Below are the code and all the weights of a small trained network. Each question names an input and a target symbol and asks about switching units off, where a switched-off unit gives its printed mean instead of its output.

import numpy as np


def w(rows, s, z=0):
    codes = np.array(rows[::2]) - 128.0
    scale = np.full(codes.shape[1], s)
    scale[-1] = z or s
    return codes * scale


def norm(h):
    return h / np.sqrt((h * h).mean(-1, keepdims=True) + 1e-5)


def f(y):
    return y / 2 * (1 + np.tanh(0.7978845608 * (y + 0.044715 * y**3)))


def softmax(a):
    e = np.exp(a - a.max(-1, keepdims=True))
    return e / e.sum(-1, keepdims=True)


def log_softmax(a):
    a = a - a.max(-1, keepdims=True)
    return a - np.log(np.exp(a).sum(-1, keepdims=True))


def net(x, mask):
    ids = ['ΘΛΞΣΦΨΩβγδεζηπ'.index(c) for c in x.split()]
    T = len(ids)
    res = E[ids] + P[:T]
    u = 0
    for l in range(3):
        r = norm(res)
        for j in range(2):
            rows = slice(2 * j, 2 * j + 2)
            q, k, v = (r @ M[l][rows].T for M in (Q, K, V))
            z = softmax(np.where(np.tri(T) > 0, q @ k.T / 2**0.5, -1e9)) @ v
            o = O[l][rows]
            res = res + np.where(mask[u + j], z, o[:, -1]) @ o[:, :-1]
        u += 2
        y = f(norm(res) @ A[l][:, :-1].T + A[l][:, -1])
        res = res + np.where(mask[u : u + 8], y, B[l][:, -1]) @ B[l][:, :-1]
        u += 8
    return log_softmax(norm(res)[-1] @ U[:, :-1].T + U[:, -1])


Q, K, V, O, A, B = {}, {}, {}, {}, {}, {}
E = w([
[151,112,129,116,127,121,178],'Θ',
[114,180,158,243,55,159,89],'Λ',
[156,63,44,151,134,117,134],'Ξ',
[231,123,243,213,203,128,83],'Σ',
[147,123,111,96,166,122,198],'Φ',
[191,138,98,107,120,170,99],'Ψ',
[125,198,109,171,86,130,47],'Ω',
[227,143,91,78,120,136,108],'β',
[144,122,139,43,96,82,101],'γ',
[250,178,106,169,115,170,103],'δ',
[127,110,88,161,213,175,185],'ε',
[200,167,70,97,127,104,133],'ζ',
[118,184,119,54,161,124,164],'η',
[62,95,172,151,72,95,164],'π',
],0.019)
P = w([
[125,2,209,31,86,205,54],'0',
[241,92,172,127,136,174,151],'1',
[127,37,136,81,136,170,94],'2',
[205,97,147,132,148,130,147],'3',
[153,79,135,134,150,138,98],'4',
[147,98,132,154,184,138,91],'5',
[144,109,131,177,194,120,94],'6',
[129,106,121,172,201,119,71],'7',
[137,119,126,169,209,88,87],'8',
[128,88,67,86,210,102,139],'9',
],0.0069)
Q[0] = w([
[79,119,105,184,149,90,78],'L0H0',
[192,167,91,72,163,79,84],'L0H0',
[56,174,163,174,88,121,198],'L0H1',
[79,89,204,150,170,154,247],'L0H1',
],0.011)
K[0] = w([
[55,135,254,205,41,175,29],'L0H0',
[101,153,131,131,227,65,98],'L0H0',
[140,154,162,96,12,240,156],'L0H1',
[160,110,155,1,107,149,201],'L0H1',
],0.0071)
V[0] = w([
[219,83,97,109,148,102,171],'L0H0',
[138,95,141,169,89,101,81],'L0H0',
[122,119,159,57,109,162,222],'L0H1',
[155,2,71,154,165,124,133],'L0H1',
],0.011)
O[0] = w([
[40,35,140,125,113,167,55,254],'L0H0',
[88,3,197,58,55,178,220,109],'L0H0',
[44,121,145,218,143,48,4,127],'L0H1',
[204,164,127,195,91,11,185,213],'L0H1',
],0.0068,0.0075)
A[0] = w([
[235,133,94,134,99,142,65,199],'L0N0',
[88,158,92,224,161,173,220,163],'L0N1',
[99,174,193,197,84,206,147,81],'L0N2',
[130,115,217,191,153,72,79,69],'L0N3',
[155,151,107,70,188,126,141,140],'L0N4',
[133,96,94,195,101,112,64,39],'L0N5',
[92,238,87,70,72,150,56,253],'L0N6',
[98,254,127,94,103,92,31,71],'L0N7',
],0.0083,0.0035)
B[0] = w([
[166,127,126,85,163,74,86,255],'L0N0',
[51,149,114,161,73,100,2,160],'L0N1',
[153,80,114,79,54,123,77,151],'L0N2',
[85,130,179,61,132,203,131,223],'L0N3',
[97,112,161,103,161,192,29,153],'L0N4',
[100,136,89,68,121,69,125,183],'L0N5',
[210,216,174,51,156,117,121,191],'L0N6',
[152,224,105,135,190,78,160,159],'L0N7',
],0.0083,0.0061)
Q[1] = w([
[150,94,140,59,185,199,124],'L1H0',
[61,166,141,149,96,208,170],'L1H0',
[110,254,174,189,163,197,169],'L1H1',
[79,167,252,87,126,164,82],'L1H1',
],0.0084)
K[1] = w([
[150,240,225,151,81,171,67],'L1H0',
[125,109,71,41,12,74,199],'L1H0',
[54,72,250,49,232,72,4],'L1H1',
[2,196,235,168,35,96,85],'L1H1',
],0.0059)
V[1] = w([
[74,102,83,245,44,212,93],'L1H0',
[165,142,253,213,162,114,185],'L1H0',
[135,125,32,150,7,67,106],'L1H1',
[160,195,153,147,84,179,41],'L1H1',
],0.0071)
O[1] = w([
[133,90,85,100,130,131,73,3],'L1H0',
[96,79,252,150,149,151,138,122],'L1H0',
[150,144,65,144,119,164,73,197],'L1H1',
[94,126,114,148,185,145,64,191],'L1H1',
],0.011,0.0037)
A[1] = w([
[82,224,150,70,76,189,103,172],'L1N0',
[160,99,226,148,175,164,158,53],'L1N1',
[39,112,110,130,153,137,233,77],'L1N2',
[107,138,135,163,112,170,255,2],'L1N3',
[77,187,137,187,32,100,190,15],'L1N4',
[39,60,79,115,65,149,213,90],'L1N5',
[86,179,200,168,28,195,202,77],'L1N6',
[156,96,175,155,212,109,119,37],'L1N7',
],0.0074,0.0042)
B[1] = w([
[154,187,112,51,139,158,190,254],'L1N0',
[180,82,223,88,186,151,69,210],'L1N1',
[93,126,87,152,168,82,53,99],'L1N2',
[74,94,137,117,164,65,31,96],'L1N3',
[81,150,134,118,187,156,2,100],'L1N4',
[183,142,142,90,206,15,147,130],'L1N5',
[54,78,82,191,112,138,79,152],'L1N6',
[122,98,186,127,110,149,60,181],'L1N7',
],0.0084,0.0024)
Q[2] = w([
[253,130,61,106,103,185,89],'L2H0',
[178,97,64,167,146,160,27],'L2H0',
[15,137,188,157,199,97,191],'L2H1',
[243,201,63,52,138,183,131],'L2H1',
],0.0077)
K[2] = w([
[59,186,152,187,75,160,161],'L2H0',
[116,223,50,197,125,161,56],'L2H0',
[118,112,192,123,146,84,80],'L2H1',
[95,254,123,212,72,166,167],'L2H1',
],0.0087)
V[2] = w([
[254,101,220,85,37,117,143],'L2H0',
[180,66,131,133,246,108,139],'L2H0',
[235,233,124,118,237,68,157],'L2H1',
[91,77,137,143,141,183,180],'L2H1',
],0.0064)
O[2] = w([
[111,154,61,211,145,177,129,158],'L2H0',
[227,55,50,112,255,72,168,114],'L2H0',
[116,122,123,64,157,127,206,147],'L2H1',
[156,212,110,35,33,52,84,2],'L2H1',
],0.0069,0.0027)
A[2] = w([
[49,93,159,162,133,95,109,141],'L2N0',
[59,82,96,165,215,146,86,174],'L2N1',
[65,104,99,199,131,110,46,167],'L2N2',
[39,125,154,91,71,109,166,78],'L2N3',
[153,163,124,108,130,136,79,255],'L2N4',
[92,87,122,178,10,173,109,107],'L2N5',
[117,78,131,61,153,121,98,31],'L2N6',
[105,153,145,83,115,162,128,179],'L2N7',
],0.012,0.0021)
B[2] = w([
[157,105,56,156,188,156,185,213],'L2N0',
[86,41,151,175,165,143,231,250],'L2N1',
[45,105,84,118,204,126,155,254],'L2N2',
[31,139,157,122,136,39,207,135],'L2N3',
[2,133,128,177,58,127,140,216],'L2N4',
[136,150,132,205,201,139,78,184],'L2N5',
[109,139,193,151,119,76,60,182],'L2N6',
[164,57,140,159,61,123,149,166],'L2N7',
],0.0085,0.007)
U = w([
[140,136,150,149,108,145,172,26],'Θ',
[79,138,127,144,62,208,72,195],'Λ',
[217,71,110,168,51,88,188,180],'Ξ',
[179,73,255,139,130,143,133,117],'Σ',
[142,140,145,102,122,103,106,121],'Φ',
[115,70,83,126,163,164,167,101],'Ψ',
[144,118,126,41,95,225,180,210],'Ω',
[136,87,121,123,110,121,114,4],'β',
[70,117,185,110,43,94,190,124],'γ',
[174,102,118,138,133,170,143,3],'δ',
[146,110,142,106,102,62,87,112],'ε',
[135,138,99,108,125,129,148,53],'ζ',
[148,237,160,129,178,130,178,149],'η',
[66,82,129,166,160,109,192,158],'π',
],0.0087,0.0025)

Each question gives the input, a string of symbols that net reads in full, and the target symbol t.
The units are the heads (2 rows each of Q, K, V and O) and the neurons (one row each of A and B). Each row of codes is followed by its name. A weight is (code - 128) times the scale printed after its matrix; where a second scale follows, it is the last column's (O, A, B and U).
mask holds one flag per unit, layer by layer, with each layer's heads first. A switched-off unit (its flag False) gives its mean, the last column of its rows in O or B, instead of its output. The means were averaged over made-up inputs and are rounded, as every weight is.
A unit's drop is (log p(t) with every unit on - log p(t) with that unit switched off) / (log p(t) with every unit on - log p(t) with every unit switched off).
The circuit of an input: a set's keep is (log p(t) with only the set's units on - log p(t) with every unit switched off) / (log p(t) with every unit on - log p(t) with every unit switched off). Starting from the 12 units with the biggest drops (on a tie, the unit counted first), units are removed one at a time, each time the one whose removal leaves the highest keep (on an exact tie, the one counted first), for as long as the keep stays at least 0.8.
units of the circuit, in order: the units of the circuit, biggest drop first
unit that matters most: the unit with the biggest drop
k most important neurons: the k neurons with the biggest drops, biggest first
top k neurons in layer l: the k neurons of layer l with the biggest drops, biggest first
heads that matter: for each layer, one digit per head in row order, 1 if its drop is at least 0.15 and else 0, layers parted by /
drop when u is switched off: that unit's drop, to one decimal
input ζ Θ Ω Ω, target Ω: unit that matters most : L0H1
input ε π γ, target ε: heads that matter : 00 / 10 / 00
input Λ ε Ω Λ Ψ γ β, target Λ: 2 most important neurons : L2N4, L1N6
input η Σ γ Ψ, target Σ: heads that matter : 00 / 10 / 00
input π γ Σ Ω Λ η γ Ψ β, target η: top 2 neurons in layer 0 : L0N2, L0N6
input Θ β γ γ ζ η ζ ζ, target η: units of the circuit, in order : L1H0, L0N6
input η β Ψ Σ Φ η Λ β δ, target Λ: heads that matter : 11 / 00 / 10
input δ Σ γ Σ γ Λ η ζ, target η: 3 most important neurons : L0N2, L0N6, L0N7
input π Ξ Ψ, target Ξ: heads that matter : 01 / 00 / 00
input Ω δ η Ξ γ Σ β, target Σ: heads that matter : 01 / 10 / 00
input ζ Ξ γ, target Ξ: heads that matter : 01 / 00 / 00
input Ψ ζ γ, target γ: top 2 neurons in layer 1 : L1N1, L1N5
input Ψ Σ γ δ β Ψ Ψ, target Σ: units of the circuit, in order : L1H0, L2N2
input Φ Φ ε Λ γ δ γ Ψ, target Λ: 2 most important neurons : L2N4, L0N1
input δ Ξ δ, target Ξ: units of the circuit, in order : L0H1
input Ω γ ε γ γ η, target η: heads that matter : 00 / 00 / 00
input Λ γ Λ γ γ, target Λ: top 2 neurons in layer 0 : L0N2, L0N3
input β Ω γ Ψ, target Ω: drop when L0H1 is switched off : 1.3
input Ψ Λ γ γ Φ ζ ε π β, target ε: drop when L2H0 is switched off : 0.2
input ε γ Ω δ, target Ω: drop when L0N7 is switched off : 0.0
input γ Ω Ψ δ γ, target Ω: drop when L1H0 is switched off : 0.1
input η Φ δ Σ δ, target Σ: units of the circuit, in order : L1H0
input η δ Λ β η γ, target η: 2 most important neurons : L0N7, L0N6
input δ ε ε δ β, target ε: top 2 neurons in layer 0 : L0N1, L0N0
input γ Λ Ξ γ ζ, target Ξ: top 3 neurons in layer 0 : L0N2, L0N3, L0N1
input π Θ Θ η Ξ Σ ζ γ δ, target Σ: top 2 neurons in layer 2 : L2N0, L2N2
input Λ ε γ, target ε: most important neuron : L0N1
